(in the rows, 128 means zero)
Rows with their classes:
[172 130 166 137 123 113 139 114 175 130 131  53 129 156 102 127 103 136
 109  80 129 174 115] : G
[136 106 151 121 120 118 140 133 118 128 129 130 113 115 148 228 119 142
 121 137 104 125 106] : H
[149 118 149 127 118 105 133 121 178 116 107  97 107 113 135 144 107 122
 110  95 111 145 154] : H
[145 104 184 112 122 117 131 114 177 125 129 110 193 156 111 108 116  93
 110  99 109 146 162] : G
[163  83 187 114 100 125 126 113 158 114 112 122 157 117 121 140 108 116
 115 107 120 115 156] : G
[186 115 164 101 117  96 123 120 196 124 121  48  94 118 120 130  89 117
 120  95  93 158 193] : G
[140 112 138 118 116  94 115 122 178 127 114  96  66  75  91 133 104 153
 103 127 108 146 169] : G
[167  94 186 124 113 121 125 131 154 134 112  60 123 104 115 124 102 130
  99 115  66 139 138] : H
[168 113 191 133 139 112 144 130 170 129 102  38  79 125  93 134 102 138
  54 106  91 161 137] : G
[155  82 178 142 105 138 148 111 157 118 101  82  92  66  97 146  97 144
  57 131  90 128 138] : G
[147 103 187 136 112 119 150 130 169 111 111  69 131 120 112 140 106 113
  74 134  87 124 130] : G
[154 152 123 115 121  97 117 137 149 121 141  66  74 134 112 123  97 138
  95 129 101 166 135] : G
[158 115 188 114 119 125 135 109 159 116 128  77 100 119 128 130 107 125
 102 137  92 148 169] : H
[185 152 134 108 138 118 140  75 109 133 142   4 103 150  54 113  40 160
  88  57 149 183 103] : H
[145 147 125 111 132  65 126 136 159 144 127  89  84 137 141 131 105 129
 121 127 101 160 130] : G
[153 112 159 139 114 116 128 132 178 129 119  91  78  89 129 136  80 131
  87 135  93 144 150] : H
[161  99 155 106 127 122 117 118 180 122 119 107  83 100 129 155 104 133
 111 127 100 155 150] : H
[116  85 158 114 123 114 117 122 181 113 108 100  64  90 131 141 101 136
 105 131  97 151 172] : G
[138  85 199 132 113 152 132 106 147 115 124  84 144  94  93 123 109 122
  59 132  99 128 126] : G
[128 103 174 134 121 111 109 127 196 116 131  73  60  73 122 134 104 144
  93 149 107 140 175] : G
[147  91 190 146 116 140 131 113 165 116 111 146 161 110 118 149 121 108
 101 124 107  92 142] : G
[157 115 187 131 151 125 129 127 179 113 115  62 120 119 117 134 107 110
  76 126  80 130 133] : H
[154  89 185 123 107 117 124 116 160 117 111  96  96 101 109 156  75 145
 111 111 104 135 152] : H
[146 111 186 120 128 119 133 131 191 126 114  82 119 106 121 136  93 115
  93 125  78 138 141] : H
[145 114 137 130 129 103 129 139 161 136 110 104  81 103 113 154 112 135
  91 148 136 136 130] : H
[166  95 190 113  98 127 150 113 177 125 107  88 144 113 103 158 114 116
  97  95 111 133 121] : G
[150 113 165 103 119 119 122 124 169 126 122  81  84  90 104 125  88 132
 117 125 104 161 150] : H
[136  96 117 138 116 141 133 126 150  98 138  93  84  61 118 131 134 131
  83 152 100 116 164] : G
[160 111 190 116 115 109 126 103 168 108 122  67 170 146  92 127 100 116
  85 100 115 162 139] : G
[170 107 189 133 135 120 131 106 144 137 127  57 156 129  95 109 104 120
  49 133 112 133 130] : G
[131 125 128 129 121 133 135 120 153 123 136 116  81 123 103 157 123 138
  95 125 109 134 137] : H
[164 119 155 120 108 119 133 104 155 150 129  76  96 133 109 155 108 139
 117  56 130 166 137] : H
[151 115 164 126 130 123 144 125 190 116 112 107 100  98  84 161 104 127
  81 135 105 131 114] : H
[136  94 209 126  98 121 149  89 152 119 140  93 146  93  98 111 104 128
  81 109 124 109 135] : G
[150 135 161 129 123 113 175 130 156 140 111  61 121 134 103 145 114 150
 121 117  98 134 126] : G
[157 130 159 100 122 107 130 115 167 124 110  78 110 123 122 131  99 136
 108 115 106 154 160] : H
[148 109 169 117 122 109 151 130 173 129 111  97 117 131 128 146 104 112
  88 127 105 127 142] : H
[135 102 152 126  98 138 129 108 150 128 134 127 183  85 108 112 126 116
 119  89 119 113 141] : G
[164 108 163 106 114 122 134 130 176 121 100  87  90 110 138 150 103 124
 117 108 101 148 144] : H
[175 102 157 113 116 115 115 132 178 115 121 115 100 107 132 150  97 127
 114 112  90 134 118] : H
[160  99 178 118 117 117 155 124 180 128 125  78 130 122 124 124 106 119
 110 115  99 141 144] : H
[153  96 163 100 112 119 114 133 183 151 114 136  83  75 140 147 109 129
 120 139  87 139 177] : G
[154 120 137 113 126  77 126 115 148 121 117  76 115 116 121 124  94 140
 125 100 130 158 159] : H
[161 122 148 115 132 106 122 109 157 129 118  86 114 127 125 119 114 139
 124 102 105 163 159] : H

Rows with their classes:
[126 132 126  95 155 104 132 116 120 156 109 111 165 107 107  94 105 161
 122  72  98 125 100] : monap
[124 159 139 133 115 103 138 135 144 164 134 162 124 138  50 136 128 168
 123 102 118 169 123] : zevod
[112 155 168 124 160  91 146 115 132 150 126 122 138 128  91 185  95 147
 104 105  65 115  22] : lel
[134 152 145 103 123  98 130 129 142 134 124 168 140 126 108 127 141 133
 115 107 119 129  93] : fuvav
[132 135 142 135 104  91 186 125 114 181 140 150 133 101  72 166 147 130
 120 138 122 203  45] : zevod
[109 124 154 137 160 121 199 142 124 169 128 178 161 137  21 252 115 169
  62 174  62 204   4] : lel
[116 114 135  64 133 106 176 118 111 131 122 123 126 148  92 131 121 131
 102 128 132 184  98] : monap
[132 127 122 141 149 127 132 128 120 111 118 123 129 115 182 118 114 148
 110 132  77  87 114] : lel
[113 159 143 131 137  99 161 119 132 165 129 145 138 124  63 154 133 115
  93 145  99 183  87] : zevod
[107 118 146 123  99  79 134 133 117 149 107 127 116  95 126  94 132 137
 133  83 144 164  96] : zevod
[126 141 145 129 114 110 134 108 125 143 100 136 141 105 126 126 133 151
 124 100 126 122  93] : lel
[122 121 145 140 176  88 123 105 105 136 125 107 156 113  97 105 124 151
 123 139 123 168  66] : dorag
[125 147 140 143 125 110 113 118 135 138 137 131 143 127 117 134  73 145
 131 119 107 117 104] : lel
[121 126 111  95 146 110 102 138 128 114 110 129 151 160 105  91 100 134
 125  90 121 124 158] : monap
[119 128 132 129  96  99 138 130 121 144 124 134 113  95  83 113 147 136
 136  88 145 153  92] : zevod
[134 137 161  69  90  99 162 127  87 140 135 167 112 129 127 132 132 146
 115  91 112 119 134] : fuvav
[110 154 153 141  95  95 132 116 128 157 133 149 144 106  61 123  91 140
 106 111 103 147  56] : zevod
[126 132 128 138 116  98 158 124 128 123 131 149 130 125 114 100 138 144
 123  74 112 107  76] : lel
[134 110 114 133 120  97 130 118 116 147 121 118 122 114 126 108  94 143
 147  97 137 132  97] : lel
[122 154 144 160 138 105 134 102 100 157 119 130 142  94 125  95 106 168
 152  94 104 120  56] : lel
[124 125 138  92 129  63 139 132 121 147 112 147 145 138 114 120  87 152
 105 110 122 159  92] : peg
[130 117 139 118 121 121 137 119 124 159 143 118 120 138 118 118  93 148
 107 101 123 116  76] : lel
[118 133 160 125 119  81 130  90 113 147 116 111 136 110 152  97 116 156
 131  98 114 120  83] : dorag
[138 108 140 166 133  91 143 105 125 110 108 106 144 103 116 100 182 127
 133 130 184 128  71] : dorag
[107 139 140 134 150  97 132 116 110 124 120 167 118 100 115 103 103 158
 113  81 130  64 114] : dorag
[117 150 132  80 164  97 117 112 110 143 134 116 133 126 110 111  91 148
  87 101 105 115  66] : monap
[ 96 138 141 152  94  86 178 119 116 110 111 125 151 127  91 132 155 143
 134 115 142 205  61] : zevod
[120 140 137 130 146 121 120  99 121 133 132 123 132 150 110 155  83 149
 108 143 108 122 124] : lel
[117 110 119 126 129  93 142 101 101 138 106 115 143 135 125 107 118 131
 126 110 133 187 100] : monap
[120 141 140 131 136 102 109 132 128 134 129 135 138 115 117 136  74 142
 142  96 130 121  56] : lel
[120 131 145 140 131 120 144  61 123 152 133 138 150 122  80 145 111 149
 111 107 115 153  60] : zevod
[119 115 119 159 145  84 135 124  82 124 117 109 134 112 117  67 111 146
 147 100 153 149 110] : dorag

Rows with their classes:
[126 111 128 188  88 153 117 100 118 121 154 106 130 148  87 130 141 105
 163 118 129 148 134] : dunat
[121 130 116 132 131 119 127 131 139 129 135 155 122 128 127 131 134 117
 114 125 138 124 130] : sufa
[115 169 137 131 136 125 133 107 125 133  85 142 131 133 147 103 109 154
 157 133 135 128 122] : gonan
[102 131 121 127 143 144 135 126 121 144  89 148 135 127 158 126 133 132
 141 117 125 145 118] : gonan
[120 144 124 125 125 123 127 121 137 136 137 129 122 144  91 136 147 111
 121 130 132 152 124] : sufa
[112 113 128 185 100 143 108 127 107 144 117 141 138 135 110 122 145 122
 139 102 133 142 146] : zugab
[103 122 112 125 140 143 135 125 126 144  84 200 131 135 149 123 137 132
 144 114 141 145 118] : gonan
[102 139 135 125 145 137 131 123 123 125  93 135 136 113 188 112 129 157
 128 118 123 130 106] : gonan
[116 129 112 169 116 143 117 111 116 131 129 139 122 141  93 132 132 104
 141 123 121 136 135] : dunat
[121 146 122 185 118 133 102 119 102 143 107 143 125 141  92 109 125 135
 143 111 136 127 150] : zugab
[107 140 130 128 136 142 140 124 129 152 104 125 107 129 152 120 134 143
 144 115 128 152 112] : gonan
[116 118 155 201  69 144 103 103 117 130 127 124 130 139 124 108 130 155
 162  98 154 119 139] : zugab
[110 148 123 119 140 138 137 120 120 143  86 144 133 132 135 123 133 125
 142 123 124 152 130] : gonan
[102 141 111 123 150 139 139 124 116 150  92 152 135 130 126 123 141 127
 136 117 119 152 114] : gonan
[128 123 126 176  85 151 113  99 117 127 137 138 131 157  68 127 143  95
 170 123 133 142 147] : dunat
[125 150 121 171 158 125 117 117 118 120 144 136 126 115 139 112 101 138
 110 137 112 105 122] : dunat
[121 121 126 175 112 142 117 106 122 122 121 138 132 134 110 124 127 110
 152 129 128 125 141] : dunat
[126 150 116 120 115 129 123 128 132 137 116 141 126 152  71 131 150 112
 140 127 135 168 130] : sufa
[125 123 125 172 124 139 117 109 123 119 146 133 127 126 123 125 121 114
 138 124 126 120 136] : dunat
[101 128 128 133 141 147 136 113 126 141  95 141 135 126 153 123 137 133
 142 111 129 147 117] : gonan
[124 120 124 180 130 146 113 130 105 141 124 139 131 125 131 121 130 144
 124 105 131 129 133] : zugab
[115 154 130 123 139 132 131 117 123 135  83 129 130 124 155 111 121 151
 144 127 130 133 116] : gonan
[ 93 140 125 119 173 136 145 126 132 140 101 130 131 111 191 109 126 150
 113 130 121 142 100] : gonan
[121 142 113 124 146 120 132 137 131 132 146 138 125 131 122 135 139 116
 107 130 127 140 121] : sufa
[110 145 125 128 138 135 133 115 123 130  94 134 135 129 156 116 121 150
 149 126 133 131 106] : gonan
[121 142 111 124 133 118 128 127 133 130 128 150 127 145  90 130 144  99
 133 134 131 135 129] : sufa
[127 154 119 130 141 116 126 129 133 127 139 140 123 130 118 122 133 128
 120 135 130 133 119] : sufa
[119 131 109 176 122 137 111 130 103 146  96 161 136 146 101 111 116 129
 146 111 137 124 151] : zugab
[123 109 118 171 117 142 118 119 120 128 132 143 132 139  98 131 124 107
 151 114 128 128 137] : dunat
[115 131 128 178 115 135 109 124 105 143 114 138 134 130 122 116 130 141
 131 109 132 134 138] : zugab
[123 101 123 177 120 144 113 113 111 125 142 135 131 130 125 123 130 110
 137 117 126 124 135] : dunat
[128 129 126 176 102 144 118  98 116 126 147 104 121 150  73 132 143 106
 159 124 126 156 133] : dunat
[138 118 130 178 104 156 113 105 124 119 148 127 125 144 114 126 118 119
 150 119 143 124 137] : dunat

Rows with their classes:
[126 143 133 135 153 127 156 138 126 130 122 131 143 127 155 114 132 128
 100 125 136 130 122] : M
[139 141 144 134 154 126 142 145 104 118 125 131 137 120 169 114 144 134
 103 120 138 120 130] : M
[127 152 130 150 161 130 161 145 148 133 127 131 145 129 147 100 133 128
  86 115 132 126 116] : M
[134 128 136 116 131 137 135 123 115 130 131 119 114 116 145 128 143 133
 128 123 132 128 129] : P
[133 139 134 136 142 131 138 134 123 129 122 135 132 127 145 123 131 132
 114 127 134 128 129] : M
[136 127 138 110 135 128 127 131  96 120 126 128 123 114 156 135 134 131
 127 129 132 126 130] : M
[125 122 123 125 119 136 125 120 130 132 129 118 126 126 121 131 139 127
 138 130 129 134 124] : R
[122 121 123 119 105 122 107 120 124 127 129 135 122 131 110 143 116 126
 157 113 120 132 141] : X
[118 138 119 139 133 134 147 125 161 148 133 123 130 140 112 119 132 126
 122 126 123 143 127] : X
[129 134 133 123 147 121 137 132 111 126 123 132 137 123 153 129 124 132
 117 148 135 128 125] : M
[119 119 122 120 108 136 122 116 141 144 135 123 117 137 100 141 125 126
 151 133 124 130 132] : R
[122 125 121 145 130 138 134 126 162 142 132 118 130 139 100 115 133 127
 124 125 131 129 121] : R
[117 125 119 126 115 123 131 116 149 147 127 124 121 142 112 138 115 126
 148 132 120 148 128] : X
[130 135 134 116 131 122 126 129 108 129 125 132 130 121 152 132 130 130
 122 126 137 131 131] : M
[119 136 122 127 120 133 132 116 151 149 128 122 119 140 111 136 126 128
 145 131 123 152 124] : X
[126 116 125 134 115 135 115 120 140 134 131 123 121 129 102 138 129 122
 143 130 125 128 132] : R
[130 131 125 140 124 117 115 130 130 129 122 137 140 133 117 134 121 122
 131 132 124 123 136] : U
[127 122 129 126 112 134 119 117 145 140 132 116 127 131 105 138 129 124
 145 129 121 135 128] : R
[120 133 125 129 133 150 148 125 159 149 129 111 125 132 118 117 139 133
 122 122 128 142 114] : R
[130 127 131 120 108 109 109 121 113 125 118 137 125 130 131 150 115 123
 155 138 122 136 141] : U
[143 137 146 127 137 123 127 131 112 126 131 121 127 113 150 130 141 131
 108 122 134 120 130] : X
[130 130 133 118 132 117 132 133 105 118 123 136 131 122 151 133 124 130
 125 129 130 137 131] : M
[118 134 115 157 138 140 140 132 177 139 134 125 138 142  91 108 131 129
 107 120 127 120 113] : X
[117 126 115 129 124 113 117 129 125 117 122 143 134 140 117 137 109 125
 138 132 121 127 136] : U
[120 132 122 132 121 118 132 131 134 133 121 138 134 138 122 134 112 127
 135 134 123 145 124] : X
[123 126 125 131 117 135 122 120 142 137 136 121 118 131 121 132 129 125
 142 130 126 131 132] : R
[130 137 130 153 130 143 135 127 176 151 133  90 128 134  91 118 139 126
 118 120 126 130 119] : R
[134 140 136 120 142 118 134 135 103 121 123 137 134 115 164 103 127 134
 117 132 135 130 128] : M
[ 94 140 119  73 141 127 183 112 102 141 120 128 115 139 183 131 108 134
 144 136 124 183 110] : M
[133 132 138 118 139 127 136 130 108 121 125 127 127 120 152 125 134 132
 119 125 133 129 126] : M
[126 125 125 133 117 136 115 122 144 137 130 120 122 128 108 131 132 126
 138 125 123 129 130] : R
[111 126 116 128 122 126 134 121 149 136 128 131 128 143 116 131 117 124
 139 134 120 142 125] : X
[136 128 137 123 133 137 129 128 122 129 129 121 123 124 137 125 139 132
 116 122 132 122 124] : P
[147 124 146 130 133 136 116 130 115 124 135 120 126 114 135 123 149 130
 116 118 133 107 128] : P
[120 120 115 135 114 138 125 118 159 142 136 118 124 134  92 133 126 123
 138 132 124 132 122] : R

Rows with their classes:
[134 146 173 139 112 112 154 133 155 125  72 119 103 131  67 203 134 124
 167 125 156 133 102] : E
[127 101  91 111 134 126 136 133  72 173 143 120 167 155 180  68 120 147
  96 139 117 134 152] : D
[135  30 131 113 110 142 135 142 154 169 128 111 152 124 118 150 129 141
 127 142 160 155  98] : D
[134  64 131 112  98 130 116 141 133 122 114 123 139 138  87 169 145 135
 130 126 168 161  84] : E
[131  80 131 123 110 132 144 137 137 136  98 108 135 144 107 163 136 138
 137 136 140 153 122] : D
[132  68 131 134 118 140 154 143 122 152  91  99 140 130 114 182 143 132
 134 135 127 149 145] : D
